Below are the code and all the weights of a small trained network. Each question names an input and a class and asks about switching units off, where a switched-off unit gives its printed mean instead of its output.

import numpy as np


def w(rows, s, z=0):
    codes = np.array(rows[::2]) - 128.0
    scale = np.full(codes.shape[1], s)
    scale[-1] = z or s
    return codes * scale


def f(y):
    return y / 2 * (1 + np.tanh(0.7978845608 * (y + 0.044715 * y**3)))


def log_softmax(a):
    a = a - a.max(-1, keepdims=True)
    return a - np.log(np.exp(a).sum(-1, keepdims=True))


def net(x, mask):
    res = np.array(x, float).reshape(1, 4) / 4 @ E
    y = f(res @ A[0][:, :-1].T + A[0][:, -1])
    res = res + np.where(mask, y, B[0][:, -1]) @ B[0][:, :-1]
    return log_softmax(res[-1] @ U[:, :-1].T + U[:, -1])


A, B = {}, {}
E = w([
[90,90,16,111,154,170,59],'x0',
[9,124,174,115,250,131,142],'x1',
[181,96,65,114,175,99,212],'x2',
[84,248,107,63,139,36,141],'x3',
],0.011)
A[0] = w([
[104,98,203,176,97,118,210,60],'neuron 0',
[96,208,75,74,139,143,114,91],'neuron 1',
[203,139,75,123,110,127,68,118],'neuron 2',
[60,111,121,130,189,155,189,25],'neuron 3',
[88,122,137,146,187,131,156,29],'neuron 4',
[180,61,157,145,181,228,99,19],'neuron 5',
[138,67,148,228,133,158,180,133],'neuron 6',
[60,188,182,173,82,146,56,132],'neuron 7',
[118,152,134,147,201,161,127,98],'neuron 8',
[148,113,47,163,197,95,245,126],'neuron 9',
[112,89,13,108,160,202,79,92],'neuron 10',
[152,93,101,186,172,158,161,67],'neuron 11',
[80,116,159,128,175,126,118,98],'neuron 12',
[149,130,245,172,129,89,192,146],'neuron 13',
[88,98,157,133,166,107,117,2],'neuron 14',
[125,179,93,67,149,42,196,120],'neuron 15',
[102,122,53,79,158,193,26,91],'neuron 16',
],0.011,0.003)
B[0] = w([
[82,39,143,106,149,124,221,182],'neuron 0',
[101,172,168,81,191,145,204,211],'neuron 1',
[207,167,59,160,54,101,142,206],'neuron 2',
[201,180,89,206,36,57,172,198],'neuron 3',
[208,176,48,132,39,148,132,176],'neuron 4',
[112,168,107,26,85,210,175,213],'neuron 5',
[56,196,84,102,129,164,138,204],'neuron 6',
[36,16,34,181,149,240,73,215],'neuron 7',
[190,206,46,105,128,83,166,169],'neuron 8',
[121,48,85,206,228,213,28,244],'neuron 9',
[58,62,177,132,157,24,253,246],'neuron 10',
[55,94,65,77,188,188,108,177],'neuron 11',
[176,190,82,188,50,132,138,183],'neuron 12',
[73,96,119,198,163,62,255,219],'neuron 13',
[205,232,62,135,59,156,138,160],'neuron 14',
[83,163,119,120,156,240,173,253],'neuron 15',
[68,52,151,170,135,119,208,231],'neuron 16',
],0.0074,0.013)
U = w([
[62,94,216,153,128,42,255,98],'0',
[78,98,125,222,155,192,105,217],'1',
[149,171,94,163,27,78,185,231],'2',
[57,172,187,14,119,194,212,152],'3',
[58,108,161,134,156,96,121,126],'4',
[146,170,198,51,142,127,55,3],'5',
],0.0083,0.0047)

Each question gives the input, the list of numbers given to net, and the class t.
The units are the neurons (one row each of A and B). Each row of codes is followed by its name. A weight is (code - 128) times the scale printed after its matrix; where a second scale follows, it is the last column's (A, B and U).
mask holds one flag per neuron, in row order. A switched-off neuron (its flag False) gives its mean, the last column of its row in B, instead of its output. The means were averaged over made-up inputs and are rounded, as every weight is.
A unit's drop is (log p(t) with every unit on - log p(t) with that unit switched off) / (log p(t) with every unit on - log p(t) with every unit switched off).
The circuit of an input: a set's keep is (log p(t) with only the set's units on - log p(t) with every unit switched off) / (log p(t) with every unit on - log p(t) with every unit switched off). Starting from the 12 units with the biggest drops (on a tie, the unit counted first), units are removed one at a time, each time the one whose removal leaves the highest keep (on an exact tie, the one counted first), for as long as the keep stays at least 0.8.
circuit, biggest first: the units of the circuit, biggest drop first
most important unit: the unit with the biggest drop
k most important neurons: the k neurons with the biggest drops, biggest first
drop when u is switched off: that unit's drop, to one decimal
input [0,1,4,3], class 1: 3 most important neurons -> neuron 9; neuron 5; neuron 10
input [8,-3,8,-5], class 0: 3 most important neurons -> neuron 10; neuron 7; neuron 16
input [4,-6,2,-4], class 2: most important unit -> neuron 2
input [4,2,0,-4], class 0: 2 most important neurons -> neuron 10; neuron 15
input [-4,-5,5,1], class 1: circuit, biggest first -> neuron 9; neuron 3
input [3,0,7,5], class 1: 2 most important neurons -> neuron 9; neuron 5
input [8,7,2,-8], class 0: 3 most important neurons -> neuron 10; neuron 16; neuron 3
input [-5,-5,-4,6], class 3: 2 most important neurons -> neuron 9; neuron 10
input [-6,0,-8,1], class 1: 2 most important neurons -> neuron 7; neuron 10
input [-3,-5,-1,-6], class 3: 2 most important neurons -> neuron 5; neuron 3
input [6,1,-6,5], class 0: 2 most important neurons -> neuron 9; neuron 16
input [-2,3,6,-7], class 3: 4 most important neurons -> neuron 5; neuron 6; neuron 7; neuron 0
input [-8,-8,-6,7], class 0: 2 most important neurons -> neuron 13; neuron 9
input [-1,8,2,-6], class 2: most important neuron -> neuron 3
input [-5,2,-8,6], class 1: 3 most important neurons -> neuron 7; neuron 10; neuron 5
input [-6,-1,-1,-7], class 3: 2 most important neurons -> neuron 5; neuron 6
input [-3,-3,2,5], class 3: 2 most important neurons -> neuron 15; neuron 10
input [-2,8,-7,-2], class 2: drop when neuron 8 is switched off -> 0.1
input [5,8,6,-3], class 2: drop when neuron 12 is switched off -> 0.0
input [5,-2,5,8], class 3: drop when neuron 15 is switched off -> 0.9
input [2,-3,1,5], class 3: most important unit -> neuron 3
input [2,8,8,1], class 1: drop when neuron 9 is switched off -> 6.4
